Below is a small trained network, with its code and all its weights. Each question gives an input and a target symbol and asks what happens when units are switched off, that is, made to give their printed mean instead of their output.

import numpy as np


def w(rows, s, z=0):
    codes = np.array(rows[::2]) - 128.0
    scale = np.full(codes.shape[1], s)
    scale[-1] = z or s
    return codes * scale


def f(y):
    return np.maximum(y, 0)


def softmax(a):
    e = np.exp(a - a.max(-1, keepdims=True))
    return e / e.sum(-1, keepdims=True)


def log_softmax(a):
    a = a - a.max(-1, keepdims=True)
    return a - np.log(np.exp(a).sum(-1, keepdims=True))


def net(x, mask):
    ids = ['ΘΠΣΦαβγεηλμξτψ'.index(c) for c in x.split()]
    T = len(ids)
    res = E[ids] + P[:T]
    u = 0
    for l in range(2):
        r = res
        for j in range(2):
            rows = slice(2 * j, 2 * j + 2)
            q, k, v = (r @ M[l][rows].T for M in (Q, K, V))
            z = softmax(np.where(np.tri(T) > 0, q @ k.T / 2**0.5, -1e9)) @ v
            o = O[l][rows]
            res = res + np.where(mask[u + j], z, o[:, -1]) @ o[:, :-1]
        u += 2
        y = f(res @ A[l][:, :-1].T + A[l][:, -1])
        res = res + np.where(mask[u : u + 16], y, B[l][:, -1]) @ B[l][:, :-1]
        u += 16
    return log_softmax(res[-1] @ U[:, :-1].T + U[:, -1])


Q, K, V, O, A, B = {}, {}, {}, {}, {}, {}
E = w([
[155,49,201,105,174,173,163,111,92,188,189],'Θ',
[102,151,170,188,113,129,207,62,39,81,83],'Π',
[153,175,115,125,190,4,136,190,220,193,139],'Σ',
[139,83,117,189,177,119,87,138,9,132,137],'Φ',
[149,64,96,194,146,170,115,122,152,60,154],'α',
[181,83,109,190,135,131,164,188,136,73,167],'β',
[112,200,100,84,104,160,127,222,102,167,92],'γ',
[31,101,224,140,194,200,123,92,169,131,136],'ε',
[167,139,122,62,206,62,178,78,120,174,77],'η',
[176,114,60,44,177,153,176,112,175,86,136],'λ',
[124,99,238,84,103,67,122,130,190,54,150],'μ',
[58,54,103,183,59,78,146,86,147,185,161],'ξ',
[181,124,138,58,3,109,185,124,65,25,36],'τ',
[171,171,185,125,110,66,109,89,184,84,53],'ψ',
],0.017)
P = w([
[93,179,79,62,99,155,58,110,127,100,255],'0',
[88,133,123,123,140,149,118,102,160,146,78],'1',
[103,137,122,130,151,152,121,97,160,152,73],'2',
[99,132,113,124,152,152,122,103,152,146,75],'3',
[89,133,112,129,151,149,117,98,141,157,73],'4',
[70,133,108,122,164,158,121,98,127,151,77],'5',
[69,138,111,124,160,154,116,109,104,146,86],'6',
[73,135,118,127,173,147,122,107,113,149,88],'7',
],0.011)
Q[0] = w([
[140,185,124,97,203,138,181,97,154,173,83],'0.h1',
[113,253,144,113,179,176,177,121,148,214,89],'0.h1',
[163,76,6,235,157,25,34,181,167,157,159],'0.h2',
[150,187,130,153,114,80,127,124,155,136,123],'0.h2',
],0.032)
K[0] = w([
[136,92,128,142,157,120,173,112,95,161,89],'0.h1',
[152,92,162,154,153,145,171,131,155,153,39],'0.h1',
[137,144,58,106,79,96,86,151,85,95,253],'0.h2',
[147,129,111,152,130,101,79,142,117,117,103],'0.h2',
],0.041)
V[0] = w([
[85,121,115,114,113,106,252,184,171,143,166],'0.h1',
[131,108,169,101,137,68,145,102,161,37,182],'0.h1',
[163,159,164,127,204,135,49,149,63,81,126],'0.h2',
[126,76,62,135,124,187,120,76,153,114,74],'0.h2',
],0.014)
O[0] = w([
[202,126,147,143,149,47,138,139,73,134,121,85],'0.h1',
[119,254,98,137,137,152,119,115,30,134,148,136],'0.h1',
[72,133,161,154,101,145,106,133,142,155,136,121],'0.h2',
[155,184,138,200,178,53,125,134,132,236,173,253],'0.h2',
],0.0042,0.0046)
A[0] = w([
[151,125,130,181,150,129,60,154,104,108,139,105],'0.n1',
[181,113,155,123,112,164,199,175,123,130,196,92],'0.n2',
[181,2,92,162,89,77,112,135,93,109,126,3],'0.n3',
[140,93,158,194,128,148,80,230,89,135,102,74],'0.n4',
[225,154,82,141,97,172,112,104,181,71,163,129],'0.n5',
[185,148,143,77,74,148,76,238,160,209,106,52],'0.n6',
[143,113,207,154,132,103,99,83,125,123,74,77],'0.n7',
[176,73,76,147,112,136,189,135,204,173,123,63],'0.n8',
[194,121,157,149,86,59,147,160,147,173,167,48],'0.n9',
[84,124,134,93,188,94,94,141,85,102,194,39],'0.n10',
[116,45,123,119,88,187,96,224,130,185,131,72],'0.n11',
[180,169,149,129,58,103,71,115,201,70,150,96],'0.n12',
[162,156,142,76,126,122,167,176,120,101,197,52],'0.n13',
[76,167,128,197,121,165,69,134,132,156,139,101],'0.n14',
[137,136,177,181,148,161,80,140,153,126,105,41],'0.n15',
[125,127,105,180,157,135,125,138,93,105,108,84],'0.n16',
],0.0087,0.0053)
B[0] = w([
[99,123,158,154,89,82,162,124,125,188,128,142],'0.n1',
[141,95,123,119,98,160,75,105,100,169,83,151],'0.n2',
[130,200,104,2,99,122,75,83,119,127,101,132],'0.n3',
[27,84,123,137,129,129,104,79,194,83,143,136],'0.n4',
[8,136,134,111,95,21,117,128,57,233,140,161],'0.n5',
[121,209,41,100,155,160,183,214,65,80,22,144],'0.n6',
[95,149,179,71,99,179,195,151,170,169,122,253],'0.n7',
[60,158,169,107,153,82,92,138,45,104,181,163],'0.n8',
[107,145,73,137,180,181,128,97,111,74,75,135],'0.n9',
[177,146,122,80,94,138,175,156,199,116,202,154],'0.n10',
[100,175,201,86,186,186,125,163,122,117,150,154],'0.n11',
[146,54,194,180,188,174,50,92,96,71,52,164],'0.n12',
[115,152,105,166,124,150,57,133,155,224,95,143],'0.n13',
[172,120,125,146,163,136,181,209,139,75,152,183],'0.n14',
[97,103,173,64,134,54,183,182,107,110,184,139],'0.n15',
[136,122,104,109,43,139,163,99,195,156,131,192],'0.n16',
],0.0095,0.0048)
Q[1] = w([
[29,106,2,116,171,108,102,167,105,176,156],'1.h1',
[110,171,87,212,50,143,167,172,94,104,114],'1.h1',
[86,96,5,248,90,96,102,165,98,111,196],'1.h2',
[146,125,114,49,244,102,87,165,174,155,104],'1.h2',
],0.034)
K[1] = w([
[120,177,32,73,171,127,58,114,128,161,249],'1.h1',
[136,203,106,161,4,173,138,168,85,84,155],'1.h1',
[106,135,75,136,56,137,25,143,54,78,215],'1.h2',
[142,99,83,114,212,50,100,168,140,123,81],'1.h2',
],0.033)
V[1] = w([
[88,160,169,188,80,57,127,196,84,184,133],'1.h1',
[60,52,113,127,106,123,76,99,107,78,93],'1.h1',
[122,83,118,100,88,154,87,175,183,248,107],'1.h2',
[125,48,132,165,120,107,133,132,53,148,45],'1.h2',
],0.011)
O[1] = w([
[210,146,179,109,81,174,117,114,205,116,145,136],'1.h1',
[173,179,106,130,132,125,136,141,142,163,159,47],'1.h1',
[191,165,117,139,199,107,123,112,63,34,157,3],'1.h2',
[92,169,45,81,62,156,53,141,110,99,255,148],'1.h2',
],0.0051,0.0049)
A[1] = w([
[166,88,122,104,44,114,98,77,98,56,92,110],'1.n1',
[147,122,53,152,102,151,124,126,182,122,202,63],'1.n2',
[203,127,132,209,124,116,117,126,116,116,174,71],'1.n3',
[116,81,65,212,107,101,104,133,115,76,157,36],'1.n4',
[144,137,69,108,141,99,128,95,123,163,120,159],'1.n5',
[248,112,75,155,94,130,118,114,177,132,184,89],'1.n6',
[187,131,132,233,108,64,126,98,70,74,149,7],'1.n7',
[124,120,161,75,97,96,85,106,169,67,101,101],'1.n8',
[167,159,106,138,135,33,44,183,181,104,120,2],'1.n9',
[143,151,124,180,96,144,152,122,78,120,120,76],'1.n10',
[120,89,79,168,107,106,100,167,198,157,142,49],'1.n11',
[160,164,119,97,84,120,104,106,105,97,103,24],'1.n12',
[166,84,132,161,120,75,136,111,91,78,120,95],'1.n13',
[173,146,123,103,100,91,94,118,117,193,90,85],'1.n14',
[218,90,125,231,143,92,135,118,165,149,162,7],'1.n15',
[154,90,164,92,132,143,116,97,80,117,158,51],'1.n16',
],0.012,0.004)
B[1] = w([
[174,32,173,107,92,94,154,161,155,127,90,162],'1.n1',
[192,182,142,125,144,135,139,173,151,89,64,142],'1.n2',
[205,93,102,118,62,109,111,135,169,121,198,143],'1.n3',
[129,112,177,145,111,84,129,157,26,108,140,138],'1.n4',
[149,151,143,92,120,90,136,120,125,116,134,254],'1.n5',
[180,151,190,204,229,128,151,45,98,109,98,147],'1.n6',
[102,93,6,83,145,190,117,98,163,85,147,136],'1.n7',
[106,143,97,154,102,143,48,134,103,135,124,205],'1.n8',
[130,89,133,201,108,111,183,120,171,163,93,152],'1.n9',
[136,146,103,143,105,144,131,98,135,114,144,239],'1.n10',
[154,135,107,106,164,170,86,131,97,144,162,171],'1.n11',
[115,78,136,128,139,108,134,159,144,141,137,154],'1.n12',
[79,144,104,124,175,146,113,116,142,139,93,135],'1.n13',
[120,110,112,103,159,138,141,133,119,89,116,200],'1.n14',
[94,147,139,102,45,70,111,183,130,176,155,146],'1.n15',
[135,122,84,154,102,147,102,141,162,171,115,200],'1.n16',
],0.018,0.004)
U = w([
[122,126,95,115,89,133,135,132,159,92,157,86],'Θ',
[133,157,153,134,82,105,118,158,163,112,188,208],'Π',
[117,129,97,182,97,76,158,135,159,140,90,29],'Σ',
[174,74,113,100,122,204,133,119,86,225,148,173],'Φ',
[138,170,99,105,95,173,153,207,126,96,105,88],'α',
[132,107,123,151,90,122,144,127,66,103,154,112],'β',
[157,89,130,87,59,145,148,137,123,97,100,5],'γ',
[97,88,194,121,144,162,156,146,181,59,180,83],'ε',
[110,116,96,142,130,155,128,99,127,80,135,65],'η',
[156,144,129,30,127,87,142,68,108,134,131,248],'λ',
[104,139,169,130,86,134,35,84,164,70,99,163],'μ',
[160,143,141,128,103,163,140,124,104,106,115,8],'ξ',
[163,93,131,130,103,153,135,86,143,95,143,45],'τ',
[127,159,124,133,2,192,223,45,106,106,112,228],'ψ',
],0.0064,0.0026)

Each question gives the input, a string of symbols that net reads in full, and the target symbol t.
The units are the heads (2 rows each of Q, K, V and O) and the neurons (one row each of A and B). Each row of codes is followed by its name. A weight is (code - 128) times the scale printed after its matrix; where a second scale follows, it is the last column's (O, A, B and U).
mask holds one flag per unit, layer by layer, with each layer's heads first. A switched-off unit (its flag False) gives its mean, the last column of its rows in O or B, instead of its output. The means were averaged over made-up inputs and are rounded, as every weight is.
A unit's drop is (log p(t) with every unit on - log p(t) with that unit switched off) / (log p(t) with every unit on - log p(t) with every unit switched off).
The circuit of an input: a set's keep is (log p(t) with only the set's units on - log p(t) with every unit switched off) / (log p(t) with every unit on - log p(t) with every unit switched off). Starting from the 12 units with the biggest drops (on a tie, the unit counted first), units are removed one at a time, each time the one whose removal leaves the highest keep (on an exact tie, the one counted first), for as long as the keep stays at least 0.8.
units of the circuit, in order: the units of the circuit, biggest drop first
most important unit: the unit with the biggest drop
top k neurons: the k neurons with the biggest drops, biggest first
top k neurons in layer l: the k neurons of layer l with the biggest drops, biggest first
heads that matter: for each layer, one digit per head in row order, 1 if its drop is at least 0.15 and else 0, layers parted by /
drop of u: that unit's drop, to one decimal
input η Π β τ Σ, target Σ: top 2 neurons	(1.n9 0.n7)
input Φ Π ε Θ α τ, target γ: top 2 neurons	(1.n1 0.n7)
input ε η η Π η β, target Σ: most important unit	1.h2
input ψ β ξ, target α: top 3 neurons	(1.n2 0.n12 0.n5)
input α Π Π β, target Π: top 3 neurons	(1.n15 0.n5 1.n3)
input β λ α, target τ: top 2 neurons in layer 0	(0.n5 0.n13)
input Π λ μ Φ, target Φ: units of the circuit, in order	(1.h2 1.n11 0.n16 0.n7)
input Φ Π Π Π β, target ε: top 2 neurons	(0.n11 0.n7)
input η Π η μ Π Π Π ξ, target β: top 2 neurons in layer 0	(0.n7 0.n10)
input ξ Π α, target λ: heads that matter	01 / 00
input Θ Σ η β, target η: units of the circuit, in order	(1.h2 1.n7 0.n13 1.n13)
input Θ Π η Π Θ Θ Π α, target η: units of the circuit, in order	(1.h2 1.n7 0.n13 0.n2)
input μ α Φ, target ψ: units of the circuit, in order	(0.h1 0.n16 1.n10)
input τ η Π μ α, target ξ: top 2 neurons	(1.n6 1.n2)
input ψ μ Π Π Φ, target α: top 2 neurons in layer 0	(0.n12 0.n14)
input β α Σ Φ, target τ: top neuron	(1.n6)
input η Π μ ψ Φ, target β: units of the circuit, in order	(1.n4 1.h1 1.h2)
input α Π η Θ μ Π α, target Π: top 2 neurons in layer 0	(0.n5 0.n14)
input η Π α, target β: top 2 neurons	(1.n4 0.n5)
input γ Π Π η Π α, target μ: heads that matter	11 / 00
input η Θ β, target β: heads that matter	00 / 10
input Π Π α, target Φ: top 2 neurons	(1.n11 0.n5)
input α Π η Π Π η λ λ, target λ: top neuron	(1.n5)
input λ η α γ α, target Θ: heads that matter	00 / 01
input τ τ β, target ξ: top 2 neurons in layer 1	(1.n6 1.n2)
input β Θ λ, target λ: top 2 neurons	(1.n5 0.n5)
input α Π Φ, target Π: most important unit	1.n15
input Π Π ξ, target Φ: top 2 neurons	(1.n11 0.n7)
input α η λ η α, target Π: drop of 1.n15	0.8
input Π β η Π Φ, target Φ: drop of 0.h1	0.1
